Below is a small trained network, with its code and all its weights. Each question gives an input and a target symbol and asks what happens when units are switched off, that is, made to give their printed mean instead of their output.

import numpy as np


def w(rows, s, z=0):
    codes = np.array(rows[::2]) - 128.0
    scale = np.full(codes.shape[1], s)
    scale[-1] = z or s
    return codes * scale


def f(y):
    return np.maximum(y, 0)


def softmax(a):
    e = np.exp(a - a.max(-1, keepdims=True))
    return e / e.sum(-1, keepdims=True)


def log_softmax(a):
    a = a - a.max(-1, keepdims=True)
    return a - np.log(np.exp(a).sum(-1, keepdims=True))


def net(x, mask):
    ids = ['ΓΘΨαβεημτφ'.index(c) for c in x.split()]
    T = len(ids)
    res = E[ids] + P[:T]
    u = 0
    for l in range(2):
        r = res
        for j in range(2):
            rows = slice(3 * j, 3 * j + 3)
            q, k, v = (r @ M[l][rows].T for M in (Q, K, V))
            z = softmax(np.where(np.tri(T) > 0, q @ k.T / 3**0.5, -1e9)) @ v
            o = O[l][rows]
            res = res + np.where(mask[u + j], z, o[:, -1]) @ o[:, :-1]
        u += 2
        y = f(res @ A[l][:, :-1].T + A[l][:, -1])
        res = res + np.where(mask[u : u + 16], y, B[l][:, -1]) @ B[l][:, :-1]
        u += 16
    return log_softmax(res[-1] @ U[:, :-1].T + U[:, -1])


Q, K, V, O, A, B = {}, {}, {}, {}, {}, {}
E = w([
[153,81,105,66,223],'Γ',
[187,124,133,129,156],'Θ',
[158,146,128,153,126],'Ψ',
[177,72,176,148,109],'α',
[147,175,50,167,175],'β',
[135,209,91,187,116],'ε',
[154,15,185,88,188],'η',
[156,98,161,246,82],'μ',
[150,215,124,204,59],'τ',
[134,208,144,5,184],'φ',
],0.016)
P = w([
[67,1,66,140,54],'0',
[251,145,22,129,137],'1',
[37,217,242,116,242],'2',
[238,141,33,131,126],'3',
[50,202,207,140,228],'4',
[234,136,38,138,114],'5',
[63,190,185,158,213],'6',
[232,131,48,130,106],'7',
[61,183,177,165,200],'8',
[233,120,47,145,102],'9',
[68,180,157,171,193],'10',
[233,99,48,129,124],'11',
],0.0089)
Q[0] = w([
[108,74,189,201,119],'0.h1',
[183,124,184,127,113],'0.h1',
[148,75,104,117,98],'0.h1',
[218,38,249,220,97],'0.h2',
[167,212,133,255,192],'0.h2',
[135,133,91,42,196],'0.h2',
],0.0081)
K[0] = w([
[195,153,152,123,134],'0.h1',
[181,40,107,141,93],'0.h1',
[167,122,80,132,152],'0.h1',
[196,66,210,178,103],'0.h2',
[113,175,2,251,113],'0.h2',
[87,106,42,37,165],'0.h2',
],0.0095)
V[0] = w([
[207,135,98,86,181],'0.h1',
[56,80,122,124,111],'0.h1',
[59,101,231,88,74],'0.h1',
[197,144,176,72,91],'0.h2',
[78,255,135,158,85],'0.h2',
[104,189,101,180,100],'0.h2',
],0.0073)
O[0] = w([
[100,219,92,123,100,177],'0.h1',
[22,132,154,153,29,85],'0.h1',
[147,63,172,140,89,3],'0.h1',
[254,136,147,191,125,93],'0.h2',
[164,67,231,22,157,107],'0.h2',
[150,82,119,74,171,166],'0.h2',
],0.0076,0.0063)
A[0] = w([
[162,92,111,79,151,112],'0.n1',
[144,244,113,116,156,63],'0.n2',
[157,150,129,158,143,158],'0.n3',
[115,65,139,53,140,119],'0.n4',
[51,112,125,142,167,118],'0.n5',
[201,120,140,92,90,232],'0.n6',
[99,197,83,161,167,159],'0.n7',
[160,75,28,146,107,191],'0.n8',
[159,176,117,39,139,149],'0.n9',
[122,142,113,177,120,196],'0.n10',
[86,165,120,172,95,127],'0.n11',
[181,162,184,153,134,204],'0.n12',
[76,122,249,107,150,170],'0.n13',
[133,138,253,135,113,244],'0.n14',
[178,125,141,89,101,2],'0.n15',
[90,107,125,147,59,76],'0.n16',
],0.011,0.0045)
B[0] = w([
[152,196,170,144,2,151],'0.n1',
[112,58,143,166,49,228],'0.n2',
[57,180,120,167,181,182],'0.n3',
[122,94,194,114,86,135],'0.n4',
[78,167,202,80,219,159],'0.n5',
[100,184,77,202,210,162],'0.n6',
[198,129,236,98,177,248],'0.n7',
[86,216,98,161,74,220],'0.n8',
[88,132,38,243,173,199],'0.n9',
[117,132,57,69,188,178],'0.n10',
[148,125,83,71,149,149],'0.n11',
[98,133,77,49,181,174],'0.n12',
[219,135,128,78,85,161],'0.n13',
[130,64,100,158,234,158],'0.n14',
[142,185,124,128,47,131],'0.n15',
[81,75,26,144,70,135],'0.n16',
],0.0059,0.013)
Q[1] = w([
[211,115,166,108,120],'1.h1',
[86,106,214,104,167],'1.h1',
[43,112,12,217,159],'1.h1',
[152,38,255,84,135],'1.h2',
[54,111,114,116,123],'1.h2',
[113,90,143,190,171],'1.h2',
],0.009)
K[1] = w([
[107,120,121,120,180],'1.h1',
[254,215,109,49,149],'1.h1',
[137,141,83,145,44],'1.h1',
[192,169,161,164,130],'1.h2',
[113,99,106,118,190],'1.h2',
[161,114,140,133,152],'1.h2',
],0.011)
V[1] = w([
[100,121,93,54,1],'1.h1',
[47,41,99,127,100],'1.h1',
[190,99,115,189,46],'1.h1',
[197,60,209,142,160],'1.h2',
[69,103,240,108,151],'1.h2',
[208,172,44,158,72],'1.h2',
],0.0083)
O[1] = w([
[163,121,132,102,177,97],'1.h1',
[255,100,140,71,183,137],'1.h1',
[163,197,199,238,193,112],'1.h1',
[216,163,123,222,199,10],'1.h2',
[198,149,81,154,107,65],'1.h2',
[39,173,185,134,147,152],'1.h2',
],0.0082,0.014)
A[1] = w([
[124,127,104,163,59,26],'1.n1',
[185,142,234,80,127,45],'1.n2',
[116,111,208,202,112,166],'1.n3',
[134,60,166,161,12,91],'1.n4',
[15,108,177,156,69,59],'1.n5',
[115,160,95,59,171,172],'1.n6',
[179,135,141,190,139,126],'1.n7',
[105,79,124,123,158,68],'1.n8',
[213,170,124,137,114,96],'1.n9',
[162,138,80,140,160,210],'1.n10',
[96,154,167,94,46,195],'1.n11',
[100,121,231,96,167,2],'1.n12',
[136,96,106,166,50,126],'1.n13',
[111,79,108,115,74,28],'1.n14',
[163,161,95,126,186,174],'1.n15',
[216,99,183,68,102,121],'1.n16',
],0.011,0.0068)
B[1] = w([
[187,154,112,18,134,142],'1.n1',
[131,254,29,64,140,147],'1.n2',
[114,128,158,46,113,143],'1.n3',
[166,168,111,177,108,129],'1.n4',
[219,96,121,100,133,252],'1.n5',
[130,110,197,180,96,238],'1.n6',
[55,34,91,176,154,146],'1.n7',
[101,224,128,180,92,147],'1.n8',
[122,31,63,148,239,154],'1.n9',
[122,118,148,130,43,168],'1.n10',
[143,42,107,178,204,209],'1.n11',
[165,156,24,167,61,163],'1.n12',
[173,184,100,74,235,141],'1.n13',
[231,208,158,253,172,152],'1.n14',
[184,133,224,136,45,183],'1.n15',
[11,107,71,103,147,149],'1.n16',
],0.0067,0.018)
U = w([
[96,41,137,95,147,245],'Γ',
[36,181,164,173,246,198],'Θ',
[151,143,200,114,119,123],'Ψ',
[155,196,150,144,162,96],'α',
[134,168,38,153,178,84],'β',
[176,127,130,117,71,130],'ε',
[122,154,138,58,137,84],'η',
[184,134,160,89,254,2],'μ',
[161,142,143,186,174,53],'τ',
[106,171,120,172,74,148],'φ',
],0.009,0.0038)

Each question gives the input, a string of symbols that net reads in full, and the target symbol t.
The units are the heads (3 rows each of Q, K, V and O) and the neurons (one row each of A and B). Each row of codes is followed by its name. A weight is (code - 128) times the scale printed after its matrix; where a second scale follows, it is the last column's (O, A, B and U).
mask holds one flag per unit, layer by layer, with each layer's heads first. A switched-off unit (its flag False) gives its mean, the last column of its rows in O or B, instead of its output. The means were averaged over made-up inputs and are rounded, as every weight is.
A unit's drop is (log p(t) with every unit on - log p(t) with that unit switched off) / (log p(t) with every unit on - log p(t) with every unit switched off).
The circuit of an input: a set's keep is (log p(t) with only the set's units on - log p(t) with every unit switched off) / (log p(t) with every unit on - log p(t) with every unit switched off). Starting from the 12 units with the biggest drops (on a tie, the unit counted first), units are removed one at a time, each time the one whose removal leaves the highest keep (on an exact tie, the one counted first), for as long as the keep stays at least 0.8.
circuit, biggest first: the units of the circuit, biggest drop first
most important unit: the unit with the biggest drop
k most important neurons: the k neurons with the biggest drops, biggest first
k most important neurons of layer l: the k neurons of layer l with the biggest drops, biggest first
which heads matter: for each layer, one digit per head in row order, 1 if its drop is at least 0.15 and else 0, layers parted by /
input Θ μ μ φ, target Θ: circuit, biggest first => [0.n9, 1.h1]
input Γ Θ α τ, target Γ: 2 most important neurons => [0.n16, 0.n8]
input Θ φ τ β η β β Θ μ, target Γ: 3 most important neurons of layer 0 => [0.n9, 0.n6, 0.n13]
input Γ μ φ τ β Ψ μ η ε, target Γ: circuit, biggest first => [1.h1, 0.n13, 0.h2]
input η ε ε η Θ τ, target η: most important unit => 0.h2
input Θ β φ, target Γ: which heads matter => 00 / 10
input β Γ μ φ β Γ β Θ β φ, target β: circuit, biggest first => [0.n5, 0.n9]
input φ ε Γ, target Γ: circuit, biggest first => [1.h1, 0.n13]
input β Γ φ β β τ, target β: 2 most important neurons => [0.n2, 0.n5]
input μ μ β μ, target μ: circuit, biggest first => [1.h1, 0.h1]
input Ψ α μ β Γ, target Γ: 2 most important neurons of layer 1 => [1.n11, 1.n5]
input β Γ η Ψ Γ Γ, target β: 2 most important neurons => [0.n5, 0.n2]
input β μ β β Γ ε Ψ, target Γ: circuit, biggest first => [1.h1, 0.h2, 0.n8]
input ε β η Θ, target ε: 3 most important neurons of layer 1 => [1.n15, 1.n10, 1.n11]
input Θ β β μ, target Θ: most important unit => 1.h2
input β η β Ψ β μ, target β: circuit, biggest first => [0.n7, 1.n15, 1.n6]
input η μ α β, target η: 2 most important neurons => [0.n16, 1.n2]
input β τ β Ψ Ψ τ, target β: 3 most important neurons of layer 0 => [0.n5, 0.n7, 0.n2]
input β η Ψ Ψ τ η Γ φ β Γ β φ, target β: which heads matter => 01 / 11
input β τ β η Θ τ β μ, target β: 3 most important neurons of layer 0 => [0.n5, 0.n7, 0.n6]
input Ψ μ α μ μ β, target Ψ: most important neuron => [0.n7]
input α β Γ β η ε μ β, target α: 3 most important neurons of layer 1 => [1.n2, 1.n12, 1.n15]
input Γ Ψ α β β η β ε φ Θ τ φ, target Γ: 3 most important neurons => [0.n8, 0.n16, 1.n11]
input Γ α φ β μ μ Ψ, target Γ: 3 most important neurons of layer 0 => [0.n6, 0.n9, 0.n13]
input β β η η μ β Θ, target Γ: 2 most important neurons => [0.n13, 0.n6]
input β β φ Ψ ε ε Γ τ τ Θ, target β: 4 most important neurons => [0.n7, 0.n5, 0.n9, 0.n2]
input τ β β β φ μ ε η μ β, target τ: most important neuron of layer 0 => [0.n7]
input Γ φ Γ τ μ, target Γ: 2 most important neurons => [0.n13, 0.n9]
